Here is a tiny trained network, its code and every weight. The questions are about switching its units off for an input and a class, where a switched-off unit gives its printed mean instead of its output.

import numpy as np


def w(rows, s, z=0):
    codes = np.array(rows[::2]) - 128.0
    scale = np.full(codes.shape[1], s)
    scale[-1] = z or s
    return codes * scale


def norm(h):
    return h / np.sqrt((h * h).mean(-1, keepdims=True) + 1e-5)


def f(y):
    return y / 2 * (1 + np.tanh(0.7978845608 * (y + 0.044715 * y**3)))


def log_softmax(a):
    a = a - a.max(-1, keepdims=True)
    return a - np.log(np.exp(a).sum(-1, keepdims=True))


def net(x, mask):
    res = np.array(x, float).reshape(1, 4) / 4 @ E
    u = 0
    for l in range(3):
        y = f(norm(res) @ A[l][:, :-1].T + A[l][:, -1])
        res = res + np.where(mask[u : u + 3], y, B[l][:, -1]) @ B[l][:, :-1]
        u += 3
    return log_softmax(norm(res)[-1] @ U[:, :-1].T + U[:, -1])


A, B = {}, {}
E = w([
[172,20,155],'x0',
[93,165,158],'x1',
[253,120,158],'x2',
[98,225,83],'x3',
],0.0039)
A[0] = w([
[90,107,192,52],'L0N1',
[171,254,139,4],'L0N2',
[239,106,168,209],'L0N3',
],0.0054,0.0015)
B[0] = w([
[219,84,99,120],'L0N1',
[253,56,117,182],'L0N2',
[111,205,233,251],'L0N3',
],0.0052,0.0022)
A[1] = w([
[101,95,86,4],'L1N1',
[1,15,198,187],'L1N2',
[65,159,156,109],'L1N3',
],0.0068,0.0018)
B[1] = w([
[80,199,98,114],'L1N1',
[254,94,38,253],'L1N2',
[162,49,83,146],'L1N3',
],0.0063,0.0039)
A[2] = w([
[133,195,152,42],'L2N1',
[166,144,149,253],'L2N2',
[68,2,144,32],'L2N3',
],0.0084,0.0025)
B[2] = w([
[176,161,50,136],'L2N1',
[57,120,154,253],'L2N2',
[255,179,155,118],'L2N3',
],0.0082,0.003)
U = w([
[106,15,60,213],'0',
[2,167,188,184],'1',
[245,124,49,3],'2',
],0.0077,0.0034)

Each question gives the input, the list of numbers given to net, and the class t.
The units are the neurons (one row each of A and B). Each row of codes is followed by its name. A weight is (code - 128) times the scale printed after its matrix; where a second scale follows, it is the last column's (A, B and U).
mask holds one flag per neuron, layer by layer. A switched-off neuron (its flag False) gives its mean, the last column of its row in B, instead of its output. The means were averaged over made-up inputs and are rounded, as every weight is.
A unit's drop is (log p(t) with every unit on - log p(t) with that unit switched off) / (log p(t) with every unit on - log p(t) with every unit switched off).
The circuit of an input: a set's keep is (log p(t) with only the set's units on - log p(t) with every unit switched off) / (log p(t) with every unit on - log p(t) with every unit switched off). Starting from all 9 units, units are removed one at a time, each time the one whose removal leaves the highest keep (on an exact tie, the one counted first), for as long as the keep stays at least 0.8.
circuit, biggest first: the units of the circuit, biggest drop first
k most important neurons: the k neurons with the biggest drops, biggest first
k most important neurons of layer l: the k neurons of layer l with the biggest drops, biggest first
drop of u: that unit's drop, to one decimal
input [-2,5,2,-3], class 1: circuit, biggest first : [L1N2]
input [8,4,5,1], class 1: circuit, biggest first : [L0N3; L1N2; L2N2]
input [5,-3,4,1], class 1: circuit, biggest first : [L1N2; L0N3; L0N2]
input [2,-5,-8,-4], class 2: 2 most important neurons of layer 2 : [L2N3; L2N2]
input [-6,5,-3,-3], class 0: 2 most important neurons : [L1N3; L0N3]
input [2,8,7,4], class 1: 2 most important neurons : [L1N2; L2N2]
input [2,-6,8,5], class 1: circuit, biggest first : [L1N2; L0N3; L2N2]
input [-1,-8,-3,2], class 1: 2 most important neurons : [L1N2; L1N1]
input [-1,1,1,-6], class 1: 2 most important neurons of layer 0 : [L0N3; L0N1]
input [4,2,-7,-8], class 2: drop of L2N3 : 0.2
input [7,4,5,8], class 1: drop of L1N2 : 0.3
input [4,5,-8,-2], class 2: drop of L1N1 : 0.0
